Below is a small trained network, with its code and all its weights. Each question gives an input and a target symbol and asks what happens when units are switched off, that is, made to give their printed mean instead of their output.

import numpy as np


def w(rows, s, z=0):
    codes = np.array(rows[::2]) - 128.0
    scale = np.full(codes.shape[1], s)
    scale[-1] = z or s
    return codes * scale


def f(y):
    return np.maximum(y, 0)


def softmax(a):
    e = np.exp(a - a.max(-1, keepdims=True))
    return e / e.sum(-1, keepdims=True)


def log_softmax(a):
    a = a - a.max(-1, keepdims=True)
    return a - np.log(np.exp(a).sum(-1, keepdims=True))


def net(x, mask):
    ids = ['αβγδζηθλπστφψω'.index(c) for c in x.split()]
    T = len(ids)
    res = E[ids] + P[:T]
    q, k, v = (res @ M[0].T for M in (Q, K, V))
    z = softmax(np.where(np.tri(T) > 0, q @ k.T / 4**0.5, -1e9)) @ v
    res = res + np.where(mask[0], z, O[0][:, -1]) @ O[0][:, :-1]
    y = f(res @ A[0][:, :-1].T + A[0][:, -1])
    res = res + np.where(mask[1:9], y, B[0][:, -1]) @ B[0][:, :-1]
    return log_softmax(res[-1] @ U[:, :-1].T + U[:, -1])


Q, K, V, O, A, B = {}, {}, {}, {}, {}, {}
E = w([
[117,183,162,189,64,162,126],'α',
[36,114,94,164,126,148,41],'β',
[104,35,111,148,104,92,10],'γ',
[123,180,181,100,203,37,109],'δ',
[16,161,21,135,149,153,163],'ζ',
[98,127,95,58,40,83,145],'η',
[138,88,219,105,250,108,144],'θ',
[51,115,191,76,141,224,190],'λ',
[40,161,95,190,164,73,189],'π',
[125,172,156,106,164,214,136],'σ',
[131,21,98,133,156,50,134],'τ',
[217,65,165,88,117,166,136],'φ',
[121,140,215,195,165,120,20],'ψ',
[105,76,245,154,92,119,200],'ω',
],0.021)
P = w([
[181,105,30,131,152,168,78],'0',
[107,117,77,137,154,198,62],'1',
[103,116,115,121,153,193,102],'2',
[89,119,134,114,158,179,102],'3',
[73,113,150,116,152,163,112],'4',
[66,135,172,128,166,139,128],'5',
[49,143,188,106,149,147,132],'6',
[40,134,219,98,137,144,122],'7',
[22,134,205,93,129,128,143],'8',
[22,153,219,89,132,112,148],'9',
[34,154,251,94,120,95,147],'10',
[26,177,252,94,129,89,129],'11',
],0.0038)
Q[0] = w([
[255,167,68,125,144,121,157],'h1',
[171,173,115,120,119,96,118],'h1',
[90,135,135,124,140,125,124],'h1',
[107,117,140,165,141,127,132],'h1',
],0.039)
K[0] = w([
[253,85,51,152,198,251,118],'h1',
[178,167,106,180,107,195,86],'h1',
[90,139,134,143,123,122,119],'h1',
[130,134,146,158,112,90,134],'h1',
],0.02)
V[0] = w([
[154,250,135,177,82,86,120],'h1',
[94,105,162,182,145,131,139],'h1',
[165,68,107,125,214,108,140],'h1',
[68,138,108,148,103,84,116],'h1',
],0.012)
O[0] = w([
[242,5,58,99,254,145,61,92],'h1',
[114,106,165,162,111,209,132,254],'h1',
[62,176,186,207,144,95,97,89],'h1',
[152,82,21,211,182,107,131,208],'h1',
],0.0075,0.0082)
A[0] = w([
[44,39,166,83,138,42,103,66],'n1',
[128,145,164,60,65,118,124,37],'n2',
[129,140,209,194,183,129,143,73],'n3',
[147,189,135,161,176,194,135,100],'n4',
[99,225,87,81,175,161,41,219],'n5',
[104,86,95,180,64,62,159,126],'n6',
[152,110,75,180,21,151,105,154],'n7',
[90,10,191,74,118,90,118,3],'n8',
],0.012,0.0036)
B[0] = w([
[129,118,147,77,248,149,143,216],'n1',
[116,88,90,194,159,96,139,213],'n2',
[220,115,83,72,105,126,97,254],'n3',
[128,108,195,137,205,142,124,198],'n4',
[87,224,126,111,15,98,142,216],'n5',
[109,109,141,147,67,77,101,225],'n6',
[195,86,72,91,181,224,146,230],'n7',
[88,217,127,160,61,143,128,216],'n8',
],0.014,0.009)
U = w([
[98,126,195,98,100,174,169,231],'α',
[111,120,122,176,169,148,114,180],'β',
[44,55,177,63,137,117,164,167],'γ',
[123,81,95,37,112,114,219,3],'δ',
[123,185,60,68,149,96,242,153],'ζ',
[131,254,129,146,191,132,145,169],'η',
[124,113,159,103,92,102,48,62],'θ',
[108,145,120,197,156,109,190,137],'λ',
[157,132,105,133,71,174,153,76],'π',
[88,98,135,139,140,77,132,165],'σ',
[59,120,108,83,101,161,41,31],'τ',
[144,186,131,79,159,103,177,109],'φ',
[156,166,143,141,81,114,184,133],'ψ',
[101,199,63,139,128,151,163,90],'ω',
],0.0076,0.0056)

Each question gives the input, a string of symbols that net reads in full, and the target symbol t.
The units are the heads (4 rows each of Q, K, V and O) and the neurons (one row each of A and B). Each row of codes is followed by its name. A weight is (code - 128) times the scale printed after its matrix; where a second scale follows, it is the last column's (O, A, B and U).
mask holds one flag per unit, heads first, then neurons. A switched-off unit (its flag False) gives its mean, the last column of its rows in O or B, instead of its output. The means were averaged over made-up inputs and are rounded, as every weight is.
A unit's drop is (log p(t) with every unit on - log p(t) with that unit switched off) / (log p(t) with every unit on - log p(t) with every unit switched off).
The circuit of an input: a set's keep is (log p(t) with only the set's units on - log p(t) with every unit switched off) / (log p(t) with every unit on - log p(t) with every unit switched off). Starting from all 9 units, units are removed one at a time, each time the one whose removal leaves the highest keep (on an exact tie, the one counted first), for as long as the keep stays at least 0.8.
units of the circuit, in order: the units of the circuit, biggest drop first
most important unit: the unit with the biggest drop
k most important neurons: the k neurons with the biggest drops, biggest first
drop of u: that unit's drop, to one decimal
input θ α δ θ, target η: units of the circuit, in order -> n8, h1
input α α ζ φ η ζ θ, target ζ: 2 most important neurons -> n4, n6
input β β β ζ τ, target γ: 3 most important neurons -> n1, n6, n5
input α θ β γ β τ ω π α, target β: 3 most important neurons -> n5, n4, n8
input π β τ λ ω β λ η, target δ: 3 most important neurons -> n7, n5, n6
input β β θ θ, target η: units of the circuit, in order -> n1, h1
input β β α τ β φ γ α θ, target φ: most important neuron -> n3
input γ ω τ, target γ: units of the circuit, in order -> n1, n3
input α λ θ, target φ: 3 most important neurons -> n3, n1, n6
input α β ω π β β ω ω τ ψ, target θ: 4 most important neurons -> n3, n7, n1, n8
input β τ φ π ω β φ, target λ: drop of n2 -> 1.5
input ψ φ σ, target α: drop of n4 -> 0.4
input β δ ω π τ α, target β: drop of n5 -> 0.4
input π π β β ω ω π ψ λ σ λ γ, target β: drop of n8 -> -0.1
input λ σ β ω β ζ φ ζ π, target σ: most important unit -> n6
